Below is a small trained network, with its code and all its weights. Each question gives an input and a target symbol and asks what happens when units are switched off, that is, made to give their printed mean instead of their output.

import numpy as np


def w(rows, s, z=0):
    codes = np.array(rows[::2]) - 128.0
    scale = np.full(codes.shape[1], s)
    scale[-1] = z or s
    return codes * scale


def softmax(a):
    e = np.exp(a - a.max(-1, keepdims=True))
    return e / e.sum(-1, keepdims=True)


def log_softmax(a):
    a = a - a.max(-1, keepdims=True)
    return a - np.log(np.exp(a).sum(-1, keepdims=True))


def net(x, mask):
    ids = ['ΘΞΠΦβγζμτψ'.index(c) for c in x.split()]
    T = len(ids)
    res = E[ids] + P[:T]
    u = 0
    for l in range(2):
        r = res
        for j in range(3):
            rows = slice(2 * j, 2 * j + 2)
            q, k, v = (r @ M[l][rows].T for M in (Q, K, V))
            z = softmax(np.where(np.tri(T) > 0, q @ k.T / 2**0.5, -1e9)) @ v
            o = O[l][rows]
            res = res + np.where(mask[u + j], z, o[:, -1]) @ o[:, :-1]
        u += 3
    return log_softmax(res[-1] @ U[:, :-1].T + U[:, -1])


Q, K, V, O = {}, {}, {}, {}
E = w([
[140,241,10,122,89],'Θ',
[158,137,122,26,207],'Ξ',
[50,107,48,179,141],'Π',
[129,248,132,139,204],'Φ',
[87,138,144,150,134],'β',
[71,136,180,157,146],'γ',
[70,149,177,146,146],'ζ',
[78,62,249,63,114],'μ',
[119,149,148,102,155],'τ',
[202,176,121,189,89],'ψ',
],0.019)
P = w([
[127,57,69,95,197],'0',
[193,2,123,92,218],'1',
[196,85,71,130,150],'2',
[180,70,77,136,150],'3',
[199,85,50,154,135],'4',
[185,85,37,158,125],'5',
],0.0069)
Q[0] = w([
[182,150,1,129,114],'L0H0',
[139,221,137,151,119],'L0H0',
[115,180,141,130,49],'L0H1',
[172,81,122,10,127],'L0H1',
[98,114,60,114,169],'L0H2',
[101,149,198,151,177],'L0H2',
],0.0097)
K[0] = w([
[169,159,90,115,55],'L0H0',
[130,196,95,88,254],'L0H0',
[122,83,154,236,183],'L0H1',
[111,129,159,180,130],'L0H1',
[21,88,121,86,147],'L0H2',
[117,75,143,125,122],'L0H2',
],0.0092)
V[0] = w([
[79,94,86,220,108],'L0H0',
[125,190,175,180,184],'L0H0',
[99,95,170,151,125],'L0H1',
[41,180,91,69,94],'L0H1',
[183,88,116,150,78],'L0H2',
[240,53,111,121,12],'L0H2',
],0.011)
O[0] = w([
[130,114,49,117,35,121],'L0H0',
[107,207,147,254,178,151],'L0H0',
[97,61,182,124,9,1],'L0H1',
[206,218,49,196,156,169],'L0H1',
[144,57,185,133,253,77],'L0H2',
[94,17,137,140,142,1],'L0H2',
],0.0061,0.0046)
Q[1] = w([
[179,65,84,89,164],'L1H0',
[116,143,90,114,117],'L1H0',
[158,148,105,215,83],'L1H1',
[85,214,210,73,116],'L1H1',
[156,75,138,62,133],'L1H2',
[170,93,49,145,255],'L1H2',
],0.0079)
K[1] = w([
[209,36,111,25,163],'L1H0',
[60,207,69,56,67],'L1H0',
[206,114,86,162,139],'L1H1',
[135,89,112,124,2],'L1H1',
[75,144,133,207,60],'L1H2',
[88,195,94,208,19],'L1H2',
],0.0079)
V[1] = w([
[179,101,143,72,132],'L1H0',
[146,2,59,180,179],'L1H0',
[235,101,120,167,200],'L1H1',
[251,64,66,142,93],'L1H1',
[108,103,121,147,105],'L1H2',
[196,140,86,155,68],'L1H2',
],0.0079)
O[1] = w([
[128,155,43,129,72,81],'L1H0',
[158,192,129,196,193,25],'L1H0',
[177,121,177,176,155,236],'L1H1',
[172,94,104,119,106,147],'L1H1',
[124,255,177,156,98,59],'L1H2',
[101,91,193,156,59,254],'L1H2',
],0.0087,0.006)
U = w([
[123,144,106,145,163,43],'Θ',
[188,148,123,123,106,223],'Ξ',
[135,254,166,153,210,57],'Π',
[183,97,194,185,132,158],'Φ',
[112,169,171,140,106,120],'β',
[175,172,55,67,179,175],'γ',
[68,105,44,197,150,208],'ζ',
[93,162,147,161,120,79],'μ',
[139,44,163,77,147,89],'τ',
[126,130,106,129,191,3],'ψ',
],0.0093,0.0032)

Each question gives the input, a string of symbols that net reads in full, and the target symbol t.
The units are the heads (2 rows each of Q, K, V and O). Each row of codes is followed by its name. A weight is (code - 128) times the scale printed after its matrix; where a second scale follows, it is the last column's (O and U).
mask holds one flag per head, layer by layer. A switched-off head (its flag False) gives its mean, the last column of its rows in O, instead of its output. The means were averaged over made-up inputs and are rounded, as every weight is.
A unit's drop is (log p(t) with every unit on - log p(t) with that unit switched off) / (log p(t) with every unit on - log p(t) with every unit switched off).
The circuit of an input: a set's keep is (log p(t) with only the set's units on - log p(t) with every unit switched off) / (log p(t) with every unit on - log p(t) with every unit switched off). Starting from all 6 units, units are removed one at a time, each time the one whose removal leaves the highest keep (on an exact tie, the one counted first), for as long as the keep stays at least 0.8.
circuit, biggest first: the units of the circuit, biggest drop first
most important unit: the unit with the biggest drop
heads that matter: for each layer, one digit per head in row order, 1 if its drop is at least 0.15 and else 0, layers parted by /
drop of u: that unit's drop, to one decimal
input ψ ψ Φ Θ ψ, target Π: circuit, biggest first : L1H0, L0H2, L1H1, L0H0
input ψ ψ ψ Ξ Θ γ, target Π: heads that matter : 011 / 101
input μ Π β, target γ: most important unit : L1H2
input Φ Θ Θ Φ τ, target τ: heads that matter : 001 / 101
input Φ Ξ μ Θ β, target τ: circuit, biggest first : L0H2, L1H0, L0H0
input Φ γ ζ Φ Π ζ, target τ: circuit, biggest first : L1H0, L0H2, L0H0, L1H2
input Φ γ Π ζ γ τ, target τ: heads that matter : 111 / 100
input Θ Θ τ, target Φ: circuit, biggest first : L0H1, L1H2, L1H1
input ψ Ξ ζ, target Π: heads that matter : 101 / 101
input Θ ψ β, target Φ: heads that matter : 011 / 011
input Φ ψ Ξ γ, target τ: heads that matter : 101 / 100
input Φ Θ Φ Θ ψ γ, target τ: circuit, biggest first : L1H0, L0H2
input Θ Θ ψ β ζ, target Φ: circuit, biggest first : L0H1, L1H1, L1H2
input Φ Θ Θ ζ, target τ: circuit, biggest first : L1H0, L0H2
input Φ Φ β, target τ: most important unit : L1H0
input ζ γ ζ, target β: circuit, biggest first : L0H2, L0H1, L1H1
input ψ Θ ζ, target Π: drop of L0H0 : 0.0
input Θ ψ τ ψ ψ, target Φ: drop of L1H0 : 0.2
input Π β ψ, target Φ: drop of L0H0 : 0.2
input Θ Π ψ ψ β, target Φ: most important unit : L1H1
input ψ Θ τ, target Π: drop of L0H0 : 0.0
